Below are the code and all the weights of a small trained network. Each question names an input and a class and asks about switching units off, where a switched-off unit gives its printed mean instead of its output.

import numpy as np


def w(rows, s, z=0):
    codes = np.array(rows[::2]) - 128.0
    scale = np.full(codes.shape[1], s)
    scale[-1] = z or s
    return codes * scale


def norm(h):
    return h / np.sqrt((h * h).mean(-1, keepdims=True) + 1e-5)


def f(y):
    return y / 2 * (1 + np.tanh(0.7978845608 * (y + 0.044715 * y**3)))


def log_softmax(a):
    a = a - a.max(-1, keepdims=True)
    return a - np.log(np.exp(a).sum(-1, keepdims=True))


def net(x, mask):
    res = np.array(x, float).reshape(1, 4) / 4 @ E
    u = 0
    for l in range(4):
        y = f(norm(res) @ A[l][:, :-1].T + A[l][:, -1])
        res = res + np.where(mask[u : u + 7], y, B[l][:, -1]) @ B[l][:, :-1]
        u += 7
    return log_softmax(norm(res)[-1] @ U[:, :-1].T + U[:, -1])


A, B = {}, {}
E = w([
[235,79,162],'x0',
[113,204,254],'x1',
[127,130,130],'x2',
[168,222,74],'x3',
],0.006)
A[0] = w([
[133,207,210,115],'0.n0',
[195,103,157,118],'0.n1',
[172,249,84,3],'0.n2',
[215,90,137,149],'0.n3',
[17,140,76,132],'0.n4',
[44,200,124,118],'0.n5',
[82,77,167,30],'0.n6',
],0.014,0.0042)
B[0] = w([
[158,104,28,255],'0.n0',
[173,204,148,177],'0.n1',
[11,133,179,190],'0.n2',
[142,193,250,208],'0.n3',
[212,225,210,246],'0.n4',
[214,124,177,233],'0.n5',
[50,144,160,156],'0.n6',
],0.012,0.0057)
A[1] = w([
[143,116,21,95],'1.n0',
[91,206,94,65],'1.n1',
[40,152,167,72],'1.n2',
[7,222,161,254],'1.n3',
[152,112,121,65],'1.n4',
[65,134,160,110],'1.n5',
[163,61,85,133],'1.n6',
],0.012,0.0021)
B[1] = w([
[51,215,168,152],'1.n0',
[94,87,178,152],'1.n1',
[58,147,182,170],'1.n2',
[106,92,255,255],'1.n3',
[121,168,106,122],'1.n4',
[129,59,150,153],'1.n5',
[168,242,116,132],'1.n6',
],0.0066,0.0056)
A[2] = w([
[254,71,202,138],'2.n0',
[239,76,24,216],'2.n1',
[105,111,79,27],'2.n2',
[202,147,53,124],'2.n3',
[167,125,117,115],'2.n4',
[62,54,72,3],'2.n5',
[11,46,174,130],'2.n6',
],0.0071,0.0042)
B[2] = w([
[83,190,116,254],'2.n0',
[38,172,71,167],'2.n1',
[159,120,99,96],'2.n2',
[10,77,224,154],'2.n3',
[70,111,157,132],'2.n4',
[105,107,3,108],'2.n5',
[44,60,71,175],'2.n6',
],0.0057,0.0049)
A[3] = w([
[103,190,199,231],'3.n0',
[77,62,170,110],'3.n1',
[100,186,135,117],'3.n2',
[155,109,2,78],'3.n3',
[131,117,121,2],'3.n4',
[101,31,50,119],'3.n5',
[141,104,119,31],'3.n6',
],0.013,0.0047)
B[3] = w([
[88,128,72,247],'3.n0',
[39,138,142,150],'3.n1',
[141,45,116,158],'3.n2',
[71,145,145,126],'3.n3',
[158,96,253,117],'3.n4',
[82,136,107,128],'3.n5',
[163,117,182,117],'3.n6',
],0.013,0.015)
U = w([
[178,211,182,154],'0',
[34,111,166,167],'1',
[113,116,28,164],'2',
[108,153,125,254],'3',
[116,120,144,103],'4',
[211,6,141,18],'5',
[210,7,104,28],'6',
[181,41,163,13],'7',
],0.017,0.01)

Each question gives the input, the list of numbers given to net, and the class t.
The units are the neurons (one row each of A and B). Each row of codes is followed by its name. A weight is (code - 128) times the scale printed after its matrix; where a second scale follows, it is the last column's (A, B and U).
mask holds one flag per neuron, layer by layer. A switched-off neuron (its flag False) gives its mean, the last column of its row in B, instead of its output. The means were averaged over made-up inputs and are rounded, as every weight is.
A unit's drop is (log p(t) with every unit on - log p(t) with that unit switched off) / (log p(t) with every unit on - log p(t) with every unit switched off).
The circuit of an input: a set's keep is (log p(t) with only the set's units on - log p(t) with every unit switched off) / (log p(t) with every unit on - log p(t) with every unit switched off). Starting from the 12 units with the biggest drops (on a tie, the unit counted first), units are removed one at a time, each time the one whose removal leaves the highest keep (on an exact tie, the one counted first), for as long as the keep stays at least 0.8.
circuit, biggest first: the units of the circuit, biggest drop first
most important unit: the unit with the biggest drop
top k neurons: the k neurons with the biggest drops, biggest first
k most important neurons of layer l: the k neurons of layer l with the biggest drops, biggest first
drop when u is switched off: that unit's drop, to one decimal
input [0,8,2,7], class 2: most important unit : 0.n0
input [-7,4,0,-6], class 0: circuit, biggest first : [0.n4; 0.n5]
input [5,8,-8,8], class 1: circuit, biggest first : [0.n2; 0.n4]
input [7,0,0,-6], class 0: top 2 neurons : [0.n1; 0.n2]
input [7,1,-8,8], class 1: top 3 neurons : [0.n2; 0.n4; 0.n5]
input [6,-5,-2,5], class 0: top 2 neurons : [0.n3; 0.n0]
input [-3,4,3,1], class 2: top 3 neurons : [0.n0; 2.n1; 0.n3]
input [8,-5,-3,4], class 0: top 2 neurons : [0.n3; 0.n0]
input [-7,7,0,-6], class 0: 3 most important neurons of layer 0 : [0.n5; 0.n4; 0.n2]
input [7,-1,-2,-6], class 0: 3 most important neurons of layer 0 : [0.n1; 0.n3; 0.n2]
input [4,-5,-7,8], class 1: top 2 neurons : [0.n2; 0.n4]
input [5,-5,-7,7], class 1: circuit, biggest first : [0.n2; 0.n5; 0.n0]
input [-6,8,-4,5], class 2: top 3 neurons : [0.n0; 0.n3; 0.n5]
input [-8,-1,-5,6], class 0: circuit, biggest first : [0.n4]
input [-5,0,1,5], class 0: 3 most important neurons of layer 0 : [0.n4; 0.n5; 0.n6]
input [7,-6,7,-6], class 0: top 2 neurons : [0.n3; 0.n1]
input [-7,-6,-5,2], class 0: top 2 neurons : [0.n4; 0.n0]
input [-1,-2,0,5], class 1: drop when 0.n2 is switched off : 1.5
input [1,-5,0,5], class 1: drop when 0.n0 is switched off : 0.2
input [-6,-2,3,1], class 0: circuit, biggest first : [0.n4]
